Below is a small trained network, with its code and all its weights. Each question gives an input and a target symbol and asks what happens when units are switched off, that is, made to give their printed mean instead of their output.

import numpy as np


def w(rows, s, z=0):
    codes = np.array(rows[::2]) - 128.0
    scale = np.full(codes.shape[1], s)
    scale[-1] = z or s
    return codes * scale


def norm(h):
    return h / np.sqrt((h * h).mean(-1, keepdims=True) + 1e-5)


def f(y):
    return np.maximum(y, 0)


def softmax(a):
    e = np.exp(a - a.max(-1, keepdims=True))
    return e / e.sum(-1, keepdims=True)


def log_softmax(a):
    a = a - a.max(-1, keepdims=True)
    return a - np.log(np.exp(a).sum(-1, keepdims=True))


def net(x, mask):
    ids = ['αβγδεζηθλμξστφψω'.index(c) for c in x.split()]
    T = len(ids)
    res = E[ids] + P[:T]
    r = norm(res)
    for j in range(2):
        rows = slice(3 * j, 3 * j + 3)
        q, k, v = (r @ M[0][rows].T for M in (Q, K, V))
        z = softmax(np.where(np.tri(T) > 0, q @ k.T / 3**0.5, -1e9)) @ v
        o = O[0][rows]
        res = res + np.where(mask[j], z, o[:, -1]) @ o[:, :-1]
    y = f(norm(res) @ A[0][:, :-1].T + A[0][:, -1])
    res = res + np.where(mask[2:6], y, B[0][:, -1]) @ B[0][:, :-1]
    return log_softmax(norm(res)[-1] @ U[:, :-1].T + U[:, -1])


Q, K, V, O, A, B = {}, {}, {}, {}, {}, {}
E = w([
[121,122,49,124],'α',
[114,121,53,130],'β',
[80,106,21,105],'γ',
[75,114,36,114],'δ',
[75,120,22,112],'ε',
[110,143,33,127],'ζ',
[113,101,35,118],'η',
[104,88,86,182],'θ',
[111,79,57,184],'λ',
[120,157,92,200],'μ',
[228,141,96,125],'ξ',
[203,113,133,215],'σ',
[192,226,105,168],'τ',
[185,24,122,98],'φ',
[93,169,143,4],'ψ',
[33,119,189,103],'ω',
],0.0039)
P = w([
[70,105,5,183],'0',
[86,110,14,178],'1',
[112,115,25,178],'2',
[107,112,56,177],'3',
[118,120,75,161],'4',
[119,126,112,161],'5',
[122,125,150,145],'6',
[111,124,160,148],'7',
[93,113,156,159],'8',
],0.0029)
Q[0] = w([
[139,93,44,180],'H1',
[223,73,81,160],'H1',
[67,124,191,2],'H1',
[88,155,219,95],'H2',
[60,113,193,70],'H2',
[201,90,87,224],'H2',
],0.0082)
K[0] = w([
[164,191,228,147],'H1',
[102,154,229,103],'H1',
[74,118,5,175],'H1',
[94,140,2,128],'H2',
[105,163,36,164],'H2',
[155,131,229,69],'H2',
],0.0078)
V[0] = w([
[192,215,152,69],'H1',
[234,59,67,107],'H1',
[96,175,133,208],'H1',
[130,61,186,180],'H2',
[167,89,156,164],'H2',
[70,2,136,85],'H2',
],0.0082)
O[0] = w([
[176,153,31,110,1],'H1',
[100,2,55,173,220],'H1',
[56,221,181,187,184],'H1',
[180,125,204,197,80],'H2',
[165,72,162,234,105],'H2',
[185,76,234,35,145],'H2',
],0.0066,0.0049)
A[0] = w([
[219,83,132,45,142],'N1',
[252,136,82,194,255],'N2',
[145,52,132,81,166],'N3',
[102,197,19,157,178],'N4',
],0.0042,0.0055)
B[0] = w([
[178,217,153,89,154],'N1',
[255,186,134,70,246],'N2',
[129,122,157,45,211],'N3',
[179,151,165,105,253],'N4',
],0.0053,0.0034)
U = w([
[105,110,115,101,3],'α',
[110,121,130,112,10],'β',
[111,114,131,85,41],'γ',
[102,120,139,82,49],'δ',
[110,135,120,94,33],'ε',
[67,133,88,95,121],'ζ',
[106,84,115,90,72],'η',
[91,88,183,149,101],'θ',
[99,90,156,145,108],'λ',
[47,212,170,183,112],'μ',
[172,65,17,141,240],'ξ',
[157,115,158,254,246],'σ',
[143,250,60,163,203],'τ',
[234,11,197,109,154],'φ',
[190,174,93,6,181],'ψ',
[168,209,244,95,162],'ω',
],0.0092,0.0032)

Each question gives the input, a string of symbols that net reads in full, and the target symbol t.
The units are the heads (3 rows each of Q, K, V and O) and the neurons (one row each of A and B). Each row of codes is followed by its name. A weight is (code - 128) times the scale printed after its matrix; where a second scale follows, it is the last column's (O, A, B and U).
mask holds one flag per unit, heads first, then neurons. A switched-off unit (its flag False) gives its mean, the last column of its rows in O or B, instead of its output. The means were averaged over made-up inputs and are rounded, as every weight is.
A unit's drop is (log p(t) with every unit on - log p(t) with that unit switched off) / (log p(t) with every unit on - log p(t) with every unit switched off).
The circuit of an input: a set's keep is (log p(t) with only the set's units on - log p(t) with every unit switched off) / (log p(t) with every unit on - log p(t) with every unit switched off). Starting from all 6 units, units are removed one at a time, each time the one whose removal leaves the highest keep (on an exact tie, the one counted first), for as long as the keep stays at least 0.8.
circuit, biggest first: the units of the circuit, biggest drop first
most important unit: the unit with the biggest drop
which heads matter: for each layer, one digit per head in row order, 1 if its drop is at least 0.15 and else 0, layers parted by /
drop when u is switched off: that unit's drop, to one decimal
input ζ γ ζ ζ γ ξ α, target ξ: circuit, biggest first	[H1]
input ω δ α, target ω: which heads matter	10
input σ θ ζ ψ ψ ψ μ, target ψ: which heads matter	10
input ψ ω ω ξ ξ ε μ τ ξ, target τ: which heads matter	01
input γ μ ζ μ φ ε ζ, target φ: which heads matter	01
input η ω τ θ φ γ β, target φ: which heads matter	01
input γ ζ θ ω ξ, target ω: which heads matter	10
input σ ω ξ λ ξ ζ α ω β, target ω: which heads matter	11
input ψ γ σ, target ψ: circuit, biggest first	[H1 H2]
input ξ η σ ζ τ τ η γ, target τ: circuit, biggest first	[H2 H1]
input ζ ζ σ τ ζ, target τ: which heads matter	00
input γ σ μ τ δ ξ ξ μ θ, target ξ: which heads matter	10
input β γ φ α, target φ: which heads matter	01
input α ω θ β, target ω: most important unit	H1
input δ γ ξ, target ξ: which heads matter	11
input θ σ δ η ε α ξ μ ζ, target ξ: which heads matter	10
input θ θ σ α θ, target σ: which heads matter	01
input ξ ξ ξ ξ τ φ ξ γ ε, target ξ: drop when H1 is switched off	0.6
input δ β ω ω ζ ζ, target ω: drop when H1 is switched off	0.3
input ω ψ ζ γ, target ψ: circuit, biggest first	[H1]
input σ η δ τ ζ λ μ ζ, target μ: drop when H1 is switched off	0.4
input φ α ζ ξ ξ λ, target ξ: drop when H1 is switched off	0.8
